Where the symbols take the items:
Z530: fu>Z592, ve>Z731, ka>Z46, ne>Z176, ra>Z296, ni>Z145
Z915: fu>Z176, ve>Z479, ka>Z948, ne>Z121, ra>Z145, ni>Z46
Z296: fu>Z645, ve>Z59, ka>Z778, ne>Z416, ra>Z11, ni>Z649
Z145: fu>Z416, ve>Z734, ka>Z420, ne>Z530, ra>Z649, ni>Z778
Z704: fu>Z728, ve>Z756, ka>Z645, ne>Z553, ra>Z494, ni>Z942
Z141: fu>Z395, ve>Z645, ka>Z731, ne>Z11, ra>Z300, ni>Z369
Z778: fu>Z296, ve>Z176, ka>Z982, ne>Z145, ra>Z333, ni>Z499
Z731: fu>Z141, ve>Z296, ka>Z290, ne>Z333, ra>Z59, ni>Z734
Z11: fu>Z28, ve>Z163, ka>Z333, ne>Z314, ra>Z391, ni>Z141
Z369: fu>Z391, ve>Z314, ka>Z734, ne>Z141, ra>Z60, ni>Z59
Z750: fu>Z543, ve>Z852, ka>Z558, ne>Z182, ra>Z365, ni>Z670
Z395: fu>Z998, ve>Z704, ka>Z141, ne>Z28, ra>Z756, ni>Z391
Z555: fu>Z888, ve>Z230, ka>Z942, ne>Z728, ra>Z983, ni>Z494
Z333: fu>Z11, ve>Z416, ka>Z479, ne>Z649, ra>Z369, ni>Z731
Z982: fu>Z778, ve>Z915, ka>Z639, ne>Z420, ra>Z479, ni>Z303
Z850: fu>Z479, ve>Z420, ka>Z543, ne>Z303, ra>Z121, ni>Z633
Z899: fu>Z633, ve>Z639, ka>Z670, ne>Z543, ra>Z948, ni>Z365
Z728: fu>Z670, ve>Z973, ka>Z704, ne>Z558, ra>Z938, ni>Z555
Z902: fu>Z303, ve>Z93, ka>Z182, ne>Z639, ra>Z633, ni>Z543
Z983: fu>Z355, ve>Z670, ka>Z998, ne>Z938, ra>Z767, ni>Z500
Z645: fu>Z704, ve>Z300, ka>Z296, ne>Z163, ra>Z28, ni>Z314
Z230: fu>Z182, ve>Z983, ka>Z431, ne>Z973, ra>Z670, ni>Z558
Z163: fu>Z553, ve>Z391, ka>Z416, ne>Z60, ra>Z942, ni>Z645
Z633: fu>Z290, ve>Z982, ka>Z899, ne>Z850, ra>Z915, ni>Z640
Z300: fu>Z756, ve>Z28, ka>Z59, ne>Z391, ra>Z553, ni>Z60
Z767: fu>Z639, ve>Z165, ka>Z973, ne>Z852, ra>Z543, ni>Z182
Z355: fu>Z93, ve>Z899, ka>Z983, ne>Z165, ra>Z639, ni>Z852
Z973: fu>Z767, ve>Z938, ka>Z756, ne>Z500, ra>Z750, ni>Z230
Z165: fu>Z948, ve>Z543, ka>Z938, ne>Z365, ra>Z481, ni>Z355
Z734: fu>Z369, ve>Z649, ka>Z121, ne>Z731, ra>Z592, ni>Z176
Z948: fu>Z915, ve>Z850, ka>Z165, ne>Z640, ra>Z420, ni>Z93
Z494: fu>Z938, ve>Z558, ka>Z28, ne>Z555, ra>Z500, ni>Z998
Z46: fu>Z530, ve>Z290, ka>Z93, ne>Z915, ra>Z778, ni>Z420
Z992: fu>Z500, ve>Z555, ka>Z391, ne>Z998, ra>Z230, ni>Z756
Z121: fu>Z734, ve>Z499, ka>Z640, ne>Z290, ra>Z530, ni>Z915
Z938: fu>Z165, ve>Z750, ka>Z494, ne>Z888, ra>Z852, ni>Z983
Z182: fu>Z902, ve>Z355, ka>Z230, ne>Z767, ra>Z899, ni>Z750
Z670: fu>Z899, ve>Z767, ka>Z728, ne>Z750, ra>Z165, ni>Z888
Z176: fu>Z59, ve>Z333, ka>Z915, ne>Z734, ra>Z416, ni>Z530
Z290: fu>Z731, ve>Z778, ka>Z633, ne>Z479, ra>Z176, ni>Z121
Z558: fu>Z750, ve>Z500, ka>Z553, ne>Z230, ra>Z888, ni>Z728
Z553: fu>Z558, ve>Z992, ka>Z163, ne>Z431, ra>Z555, ni>Z704
Z888: fu>Z365, ve>Z182, ka>Z555, ne>Z670, ra>Z355, ni>Z938
Z649: fu>Z314, ve>Z592, ka>Z499, ne>Z296, ra>Z141, ni>Z333
Z60: fu>Z431, ve>Z395, ka>Z592, ne>Z300, ra>Z704, ni>Z163
Z756: fu>Z973, ve>Z494, ka>Z300, ne>Z992, ra>Z558, ni>Z431
Z998: fu>Z983, ve>Z728, ka>Z395, ne>Z494, ra>Z973, ni>Z992
Z391: fu>Z992, ve>Z942, ka>Z369, ne>Z395, ra>Z431, ni>Z300
Z431: fu>Z230, ve>Z998, ka>Z60, ne>Z756, ra>Z728, ni>Z553
Z640: fu>Z121, ve>Z303, ka>Z365, ne>Z633, ra>Z46, ni>Z948
Z500: fu>Z852, ve>Z888, ka>Z992, ne>Z983, ra>Z182, ni>Z973
Z28: fu>Z494, ve>Z553, ka>Z11, ne>Z942, ra>Z992, ni>Z395
Z479: fu>Z333, ve>Z145, ka>Z850, ne>Z499, ra>Z734, ni>Z290
Z303: fu>Z499, ve>Z46, ka>Z902, ne>Z982, ra>Z290, ni>Z850
Z543: fu>Z850, ve>Z481, ka>Z750, ne>Z902, ra>Z640, ni>Z899
Z942: fu>Z555, ve>Z431, ka>Z314, ne>Z704, ra>Z998, ni>Z28
Z420: fu>Z145, ve>Z121, ka>Z481, ne>Z46, ra>Z499, ni>Z982
Z314: fu>Z942, ve>Z60, ka>Z649, ne>Z645, ra>Z395, ni>Z11
Z852: fu>Z481, ve>Z365, ka>Z500, ne>Z355, ra>Z902, ni>Z767
Z93: fu>Z46, ve>Z633, ka>Z355, ne>Z948, ra>Z982, ni>Z481
Z592: fu>Z60, ve>Z141, ka>Z530, ne>Z59, ra>Z645, ni>Z416
Z481: fu>Z420, ve>Z640, ka>Z852, ne>Z93, ra>Z303, ni>Z639
Z416: fu>Z163, ve>Z369, ka>Z145, ne>Z592, ra>Z314, ni>Z296
Z365: fu>Z640, ve>Z902, ka>Z888, ne>Z899, ra>Z93, ni>Z165
Z499: fu>Z649, ve>Z530, ka>Z303, ne>Z778, ra>Z731, ni>Z479
Z59: fu>Z300, ve>Z11, ka>Z176, ne>Z369, ra>Z163, ni>Z592
Z639: fu>Z982, ve>Z948, ka>Z767, ne>Z481, ra>Z850, ni>Z902

The rows follow the links: the fewer symbols apart two items are, the more alike their rows tend to be.

Each row is also shifted at random along 2 hidden directions that mean nothing.

Some items, each with a row of numbers:
Z973 [ 990,  306,  175,   10, -399, -184,   25,  160,  279,   60, -155,  126,  217,   92,   73,   23,  105,   88, -100, -151, -142, -264, -240,   23,  167, -267,  -71,   28,  307,  -83,  326,  -60, -164,  417,  -14,  -62,   45, -318,  151, -135,  257,  180,  205,   10, -233, -199,   89, -144,  -30,    8,  -80,   99,   43,   42,  -41,  -46, -166,  278]
Z942 [  98,  284,   91,  -13, -144,  271,  117,  -15,   64,   66,   14,   -2,  -90,  -24,    7,  140,   95,   86, -226,  203,  -84,    6,  234,  -98,  -90,  -70,  -73,  226,   52,  -85,  -86,  -38,   87,  238,  273,   17,  130, -269,  236, -247,  -28,  -96,   63,   39, -173, -184, -234,    2,    1,   19, -334, -142,  231,  -36, -227,  269,    3,  135]
Z500 [ 351,  418,  151,    1, -261, -336,   44,  213,  243,  101, -245,  142,  195,   74,  101, -204,   71,   90, -122, -257, -198, -380, -209,   15,  197, -220,  -73,  -19,  334, -136,  386, -166, -137,  298,  -57,  -98,   28, -443,  248, -178,  223,  163,  299,  -18, -254, -208,  187, -140,  -38,    5,  -73,  223,   84,   26, -133,   73, -110,  221]
Z728 [ 232,  331,  125,   43, -300, -102,   70,  176,  160,   45,  -10,  160,   -8,  210,  -15,  131,   86,  155, -117,   11, -107, -142, -157,   -8,  131, -213,  -91,   90,  176,  -38,  134, -155, -165,  201,  181,   17,   44, -192,   24,    6,  210,   89,  107,   54, -197, -175,  -67, -107,  -38,  126,  -71, -107,  238,  211,   14,  159, -229,  107]
Z420 [ 367,   -5, -161,   15,  186, -166,   72,  -47, -138,  150, -144,  -79, -139, -151,  -65, -633, -105, -196,  198,  -96, -163, -209,   42,  -40,  -90,  -35,   10, -193,  -12, -182,  307,  127,  189, -270,   84,   44, -139,  -23,  116, -349, -238,  152,  143, -145,  151, -200,   45,   56, -138,   59,  171,  402, -320, -341, -184,  207,  148,  -95]
Z163 [-399,   64,   66,  -16,   54,  379,   -8, -160,   19,  -20,  107, -101,   -6,  -99,   27,  285,   44,   88, -175,  221,   62,  179,  292,  -50, -152,  140,   19,  246,  -87,   36, -333,   35,   96,  168,   38,  -34,   91,  -75,  124,  -86, -109, -224,  -81,   99,  -38,   69, -168,   37,  119,  -96, -352, -210,  137,  -58,  -68,   58,  102,   67]
Z300 [-819,   18,   27,  -16,   39,  407,   27,  -75,  -70,  -61,  189,  -18, -150,   51,  -21,  399,   31,  103, -177,  313,  102,  278,  266,  -53, -110,  142,  -10,  210, -160,   89, -445,  -71,   54,   -3,  188,   43,  103,   33,  -21,  118,  -59, -272, -162,   86,  -68,  104, -253,   57,   89,   15, -263, -370,  329,  148,  -12,  142,    5,  -60]
Z395 [ -31,  196,   74,   -1,  -82,  336,   91,  -61,   39,   27,   65,  -49,  -39,  -57,    6,  218,   91,   78, -216,  225,  -30,   84,  291,  -90, -126,   -1,  -41,  226,  -16,  -59, -178,  -18,   90,  235,  204,    0,  124, -220,  228, -205,  -54, -149,   14,   45, -138, -102, -224,   24,   58,  -17, -365, -183,  214,  -50, -179,  195,   42,  118]
Z46 [-996,  -97, -214,   83,  328, -163,   44,   36, -307,   72,   80,   29, -385,  113, -164, -394, -184,  -81,  275,   50,  -14,   43,   -3,  -29,  -23,   90,   -1, -199, -210,  -15,  -50,  -32,   72, -662,  192,  135, -162,  334, -251,  131, -208,   62,  -74,  -81,  218,    1,  -50,  100, -109,  216,  335,   73,  -50,   68,   58,  310,   -1, -401]
Z121 [-999,   20, -190,  103,  357, -179,  -24,   -1, -235,  134,   81,   28, -347,  104, -131, -419, -187,   -8,  306,   22,  -50,  -26,  -48,    4,  -35,   89,    4, -129, -183,  -30,  -41,  -11,   40, -603,  118,   96, -218,  323, -234,   34, -264,   87,  -59,   -8,  264,  -41,  -27,   64, -112,  173,  281,  111, -121,   25,  118,  321,  -20, -377]
Z165 [ 367, -523,  -58, -107, -140, -113,   31,  140,  -79, -256,  -35,   17,  202,   -8,   19,  231,   80, -219,  -36, -139,  156,  142, -120,   55,  153,   -3,   51, -242,  -29,  127,   88, -127,  -97,  -34, -117,   59,  155,   95, -150,  495,  335,  -28,  -62, -173,  -84,  303,  151,   54,   34,  -29,  281,  -95,  128,  200,   -6, -464,  -20,   28]
Z176 [-289,  -95,  -23,  114,  206,   65, -233, -180,  -16,   32,  265,  -12, -104,  116,  -70,  192, -147,  147,  266,  127,  168,  167, -153,   63,  -62,  115,   70,  115, -167,  185, -292,  234,  -63, -169, -188,   -2, -240,  531, -387,  151, -177,    9, -270,  223,  318,  118,   -7,  -33,   25,  -13,   98, -138, -297,   74,  496,  -72,  -87, -193]
Z982 [ -74, -479, -224,   27,  137,   16,   33,   -3, -308, -100,  231,  -20, -322,  103, -205,   45,  -85, -181,  252,  179,  117,  260,  -31,   -1,  -57,   52,   54, -194, -299,  115, -113,   68,   33, -540,  199,  210,  -61,  570, -423,  380,  -44,   18, -243,  -82,  242,  128, -154,  140,  -97,  213,  437, -202,  -24,  157,  174,   22,  -61, -369]
Z543 [-219, -439, -150, -119,   57, -169,  103,  137, -165, -188, -125,  -10,   79,  -61,   -1, -124,   13, -269,   -6, -179,   54,   77,   10,    9,   95,   72,   31, -302,  -58,    7,  116, -192,   22, -256,  -28,   52,  132,  -16,  -20,  330,  184,  -37,   21, -248,  -63,  225,  135,   99,    6,    2,  288,   54,  148,   87, -183, -247,   98,  -69]
Z633 [-149, -499, -232,  -30,  135,  -36,   97,   48, -316, -139,  102,  -29, -241,   11, -142,  -87,  -38, -249,  167,   67,   75,  213,   33,   -6,  -26,   66,   46, -269, -251,   49,  -33,  -45,   66, -493,  184,  188,   23,  360, -246,  325,   -3,  -19, -152, -202,  134,  150,  -73,  170,  -92,  161,  399,  -84,   48,  103,  -26,  -23,   29, -274]
Z555 [ 211,  353,  116,   43, -279,  -57,   73,  180,  151,   59,   23,  142,  -55,  219,  -12,  157,  100,  174, -127,   55, -116, -113, -124,  -14,  118, -202, -101,  104,  169,  -51,   92, -130, -140,  182,  211,   26,   55, -177,   29,   -1,  181,   77,   96,   58, -207, -191, -120,  -81,  -41,  133,  -80, -136,  273,  213,   -8,  204, -234,   96]
Z499 [-240,  454,  -48,  106,  349, -265,  -67, -105,    9,  350, -230,  -37,  -79, -148,   37, -849, -193,   33,  242, -220, -243, -417,  -30,  -13,  -74,   -3,   -1,  -27,  115, -226,  289,  156,  155, -172, -121,  -98, -306, -177,  233, -658, -405,  214,  240,   20,  206, -329,  173,  -47, -106,  -23,  -25,  591, -485, -450,  -87,  360,  171,  -53]
Z145 [ 428, -113,  -44,  108,   99,   47, -203, -194,  -19,   65,  232,  -34,  -73,   56,  -77,  116, -131,   88,  280,  105,  130,  110, -164,   84,  -91,   32,   63,   76, -131,  146, -132,  326,  -24,  -83, -155,    0, -226,  504, -333,   21, -184,   95, -207,  169,  329,   44,  -17,  -37,  -17,   10,  123,  -54, -419,  -59,  456,  -82,  -63, -131]
Z888 [ 455, -157,   86,  -35, -325, -161,  -44,  181,  127, -178,   41,  133,  182,  201,    7,  408,  106,   22,  -64, -106,   99,   51, -301,   78,  230, -128,  -25,  -68,   92,  151,   79, -128, -253,  168, -100,   11,   91,   81, -228,  469,  405,   61,  -51,  -12, -142,  167,   98,  -68,   21,   35,  181, -215,  195,  362,  192, -340, -237,   91]
Z639 [ 553, -650, -153, -110,  -55,  -34,   91,   47, -208, -250,   13,  -73,   53,  -95,  -59,  110,   54, -337,   42,  -40,  125,  227,   21,   24,   42,   26,   70, -280, -139,   92,   61,  -29,   51, -186,   38,  110,  155,  199, -147,  397,  196,  -34, -117, -223,   21,  250,   21,  129,   -7,    6,  353, -100,   63,   73,  -97, -348,   57,  -75]
Z640 [-1004,  -355,  -253,   -33,   266,  -135,   131,   122,  -354,  -110,    10,     4,  -276,    24,  -134,  -297,  -104,  -249,   133,    -9,    23,   124,    78,   -20,    14,   123,    21,  -323,  -233,   -19,   -34,  -202,    90,  -658,   201,   168,    31,   206,  -167,   334,   -39,   -30,   -64,  -231,    90,   157,     3,   170,   -74,   166,   383,     3,   175,   138,  -140,   110,    60,  -351]
Z902 [  31, -356, -139, -119,   57, -183,  121,  117, -158, -129, -214,  -48,   90, -161,   23, -266,   39, -293,   -9, -203,   -9,   -7,   59,  -19,   69,   31,   28, -325,  -22,  -50,  196, -155,   77, -200,  -23,   43,  132, -108,  104,  147,  131,  -13,   75, -282,  -70,  118,  165,   95,  -14,  -22,  245,  171,   65,  -70, -287, -193,  157,  -20]

Where do the symbols, taken in turn from left to right, take each start?
Answers are names.
[-648,  247,   77,    8,  242,  175, -114, -194,   99,  107,  -86, -100,  110, -188,  140,  -87,  -33,  127,  -90,  -17,    1,  -55,  201,  -18, -150,  191,   37,  202,   26,  -31, -183,   78,  123,  185, -240, -171,  -70, -200,  253, -342, -260, -143,   40,  122,   56,    1,   71,  -32,  142, -230, -369,  144, -157, -271,  -52,   29,  215,  107]
ka ra ra fu: Z704
[-207,  107,   19,   87,  226,   40, -211, -215,   75,  128,   72,  -55,   33,  -23,   30,  -45, -122,  149,  164,    1,   61,  -11,  -71,   60,  -86,  117,   57,  151,  -31,   75, -141,  249,    7,   24, -295, -103, -229,  208, -117, -172, -238,   25,  -99,  205,  244,   18,   90,  -65,   37, -102,  -69,  101, -389, -167,  316,  -51,   44,  -50]
ni ne ne: Z333
[-284, -440, -229,   -7,  159,  -52,   96,   44, -304, -107,  118,  -32, -270,   27, -162, -129,  -80, -227,  182,   84,   67,  180,   29,   -4,  -32,   66,   28, -267, -259,   43,  -42,  -24,   63, -561,  228,  178,   -2,  377, -267,  313,  -50,   -3, -152, -173,  152,  121, -100,  167,  -78,  176,  398,  -77,   27,  101,   -1,   33,   10, -321]
ve ra: Z499
[ 241,  228,  103,  -26, -152,  300,  112,  -65,   82,   33,   36,  -49,  -48,  -74,   17,  176,   90,   83, -237,  212,  -66,   54,  261,  -87, -125,  -57,  -48,  232,   26,  -85, -106,   -1,  105,  286,  239,    0,  124, -243,  245, -257,  -45, -112,   40,   36, -166, -154, -239,   19,   37,  -17, -355, -138,  190,  -90, -202,  210,   23,  168]
ra ra ra ne: Z750
[ 523,   34,  120,  -30,  -13,  375,  -97, -263,  128,   20,    5, -177,  220, -253,  112,  243,   61,   63, -147,   99,   68,   80,  228,  -10, -167,  105,   48,  253,   19,   26, -161,  236,  143,  441, -203, -133,   18, -113,  233, -332, -145, -149,  -39,  120,   20,   15,  -32,   -2,  119, -254, -419,    0, -201, -298,  -29, -176,  185,  250]
ni ve ra ka: Z11
[ 557, -357,   -2, -114, -157, -191,   44,  116,   26, -192, -155,    6,  282,  -59,   71,   53,   98, -187,  -60, -228,   46,   -9, -133,   44,  154,  -30,   17, -238,  100,   36,  213, -120,  -72,  103, -167,  -21,  161, -116,   30,  272,  314,   22,   60, -179, -109,  169,  215,    6,   18,  -94,  186,   71,   56,   60, -113, -429,   27,  123]
ra ni fu ne: Z982
[ 258,   28,   20,  102,  148,   68, -241, -232,   75,   78,  117,  -65,   45,  -22,    5,   58, -107,  122,  203,   32,  112,   13, -116,   77, -100,   68,   67,  157,  -54,  112, -100,  304,   -9,   65, -286,  -75, -227,  311, -156, -137, -216,   53, -132,  210,  281,   17,   53,  -69,   25,  -98,  -38,   70, -440, -152,  380, -107,    9,  -28]
ra ni ka fu: Z416
[-258, -249,   42,    5, -265, -129,  -50,  241,   32, -230,  206,  222,   21,  391,  -64,  610,   57,  104,  -32,   27,  200,  206, -347,   90,  261,  -60,   -2,  -45,  -24,  257, -143, -215, -348,  -58,    9,   87,   89,  317, -471,  782,  457,   -4, -195,   53, -100,  284,    1,  -63,   27,  143,  279, -465,  384,  642,  359, -256, -376,  -97]
ka ve ra: Z888
[-201, -202,  -10,  -74, -102, -272,   18,  209,    8, -170, -123,   93,  190,   88,   61,   60,   53,  -87,  -70, -240,   49,  -20, -184,   49,  215,  -15,    2, -207,   78,   56,  114, -242, -152,  -22, -154,  -21,  122,  -92,  -59,  402,  315,    6,   43, -130, -142,  198,  211,  -15,   33,  -24,  206,    8,  196,  245,  -37, -293,  -61,   14]
ne ra ra: Z633
[-716,  164,   49,    7,  210,  239,  -90, -194,   59,   57,   -4, -108,   83, -155,  101,   28,   -9,  127,  -99,   41,   42,   45,  212,  -24, -150,  200,   28,  223,  -31,    8, -272,   83,  104,  157, -179, -130,  -29, -125,  174, -237, -226, -179,  -11,  130,   31,   58,   10,   -7,  145, -192, -348,   30,  -69, -174,   -6,   25,  166,   66]
ka ni ne ve: Z296
[-458,  126,   60,  -41,  -91, -368,   27,  250,   97,  -26, -200,  163,  168,  132,   83, -126,   34,   17,  -89, -287,  -69, -211, -222,   40,  249,  -62,  -46, -147,  204,  -37,  221, -285, -180,   31, -121,  -64,   74, -272,   48,  205,  266,   69,  171,  -85, -191,   49,  239,  -84,    6,   15,   90,  113,  220,  205,  -83,  -86,  -93,   61]
fu ve ve: Z948
[ 182,   76,  123,   -2, -275, -223,  -15,  219,  154,  -69,  -18,  171,  134,  226,   31,  215,   74,  102,  -60, -111,   -4,  -81, -279,   72,  237, -159,  -52,  -26,  164,   55,  129, -163, -236,  152,  -32,  -11,   64,  -70, -120,  285,  339,  102,   54,   31, -174,   32,   94, -105,    0,   59,  103, -108,  227,  319,  109, -133, -239,   80]
ne fu ra: Z481
[  27, -651, -117, -112,  -97,  -79,   32,  141, -152, -328,   48,   29,  105,   62,  -37,  346,   65, -224,   -7,  -65,  208,  279, -110,   65,  144,   64,   55, -267, -135,  192,  -45, -150,  -95, -180,  -41,  102,  192,  249, -310,  671,  340,  -71, -164, -175,  -48,  375,   74,   97,   38,   32,  386, -253,  225,  335,   59, -460,  -65, -109]
fu fu ra ve: Z731
[ 238,  313,   95,  -20, -194,  233,  143,    5,   98,   81,    8,  -11,  -80,   -5,    6,  112,   95,  107, -219,  199, -109,  -24,  216,  -89,  -73, -106,  -61,  191,   66, -107,  -36,  -47,   54,  268,  286,    6,  109, -293,  250, -267,  -15,  -67,   90,   34, -202, -207, -226,   -2,   -1,   38, -317, -120,  221,  -35, -213,  295,  -16,  157]
ve ve ni ve: Z728
[-815, -323, -139, -106,  131, -236,  105,  192, -192, -166, -169,   41,   44,  -18,   15, -219,    5, -232,  -26, -226,   19,   24,  -13,    4,  146,   88,   12, -337,  -40,  -18,   88, -299,    6, -323,  -21,   52,  138,  -81,   -2,  344,  175,  -47,   50, -247,  -97,  220,  188,   82,    1,    9,  294,   93,  241,  131, -234, -157,   96, -118]
ka fu ne ni: Z899
[-570,  158,   38,   72,  263,   66, -216, -203,   59,  116,   44,  -52,   52,  -58,   68,  -62, -108,  172,  112,  -31,   59,  -34,   -2,   43,  -89,  162,   52,  184,  -16,   57, -174,  174,   23,   42, -317, -139, -206,  106,   -4, -194, -266,  -19,  -59,  197,  204,   43,   92,  -64,   80, -161, -177,  110, -305, -175,  233,  -37,   92,  -19]
ne ka ve ne: Z734
[ 298, -277, -170,  -96,  104, -135,  151,   33, -201,  -28, -195,  -88,  -28, -219,  -34, -445,  -27, -330,   79, -158,  -79,  -70,  112,  -34,  -17,   -4,    9, -300,  -42, -131,  270,  -25,  162, -256,   75,   57,   43,  -85,  157,  -80,  -39,   56,  109, -285,   10,  -22,   78,  138,  -77,   13,  239,  284,  -85, -231, -327,  -30,  195,  -53]
ka ve: Z543
[-586,   26,   43,  -21,   90,  373,  -38, -158,    0,  -45,  129,  -97,   -5,  -70,   42,  313,   24,   99, -151,  202,  100,  197,  271,  -36, -148,  180,   13,  238, -101,   85, -374,   43,   69,  123,   -1,  -36,   70,  -11,   74,  -31, -134, -236, -124,  109,   -8,  108, -145,   37,  126,  -95, -314, -216,  131,  -11,  -16,   20,   87,   33]
ne ve ni: Z300
[1288, -348,   59, -121, -307, -155,    6,   80,  113, -184, -170,   -8,  381, -111,   92,  136,  137, -196,  -74, -245,   53,  -36, -167,   61,  129, -104,   42, -189,  154,   45,  308,  -15,  -79,  318, -228,  -45,  176, -133,   70,  162,  349,   54,   74, -142, -150,  122,  228,  -21,   31, -120,  138,   87,  -64,  -16,  -71, -533,   12,  256]
ra ne ne ne: Z93
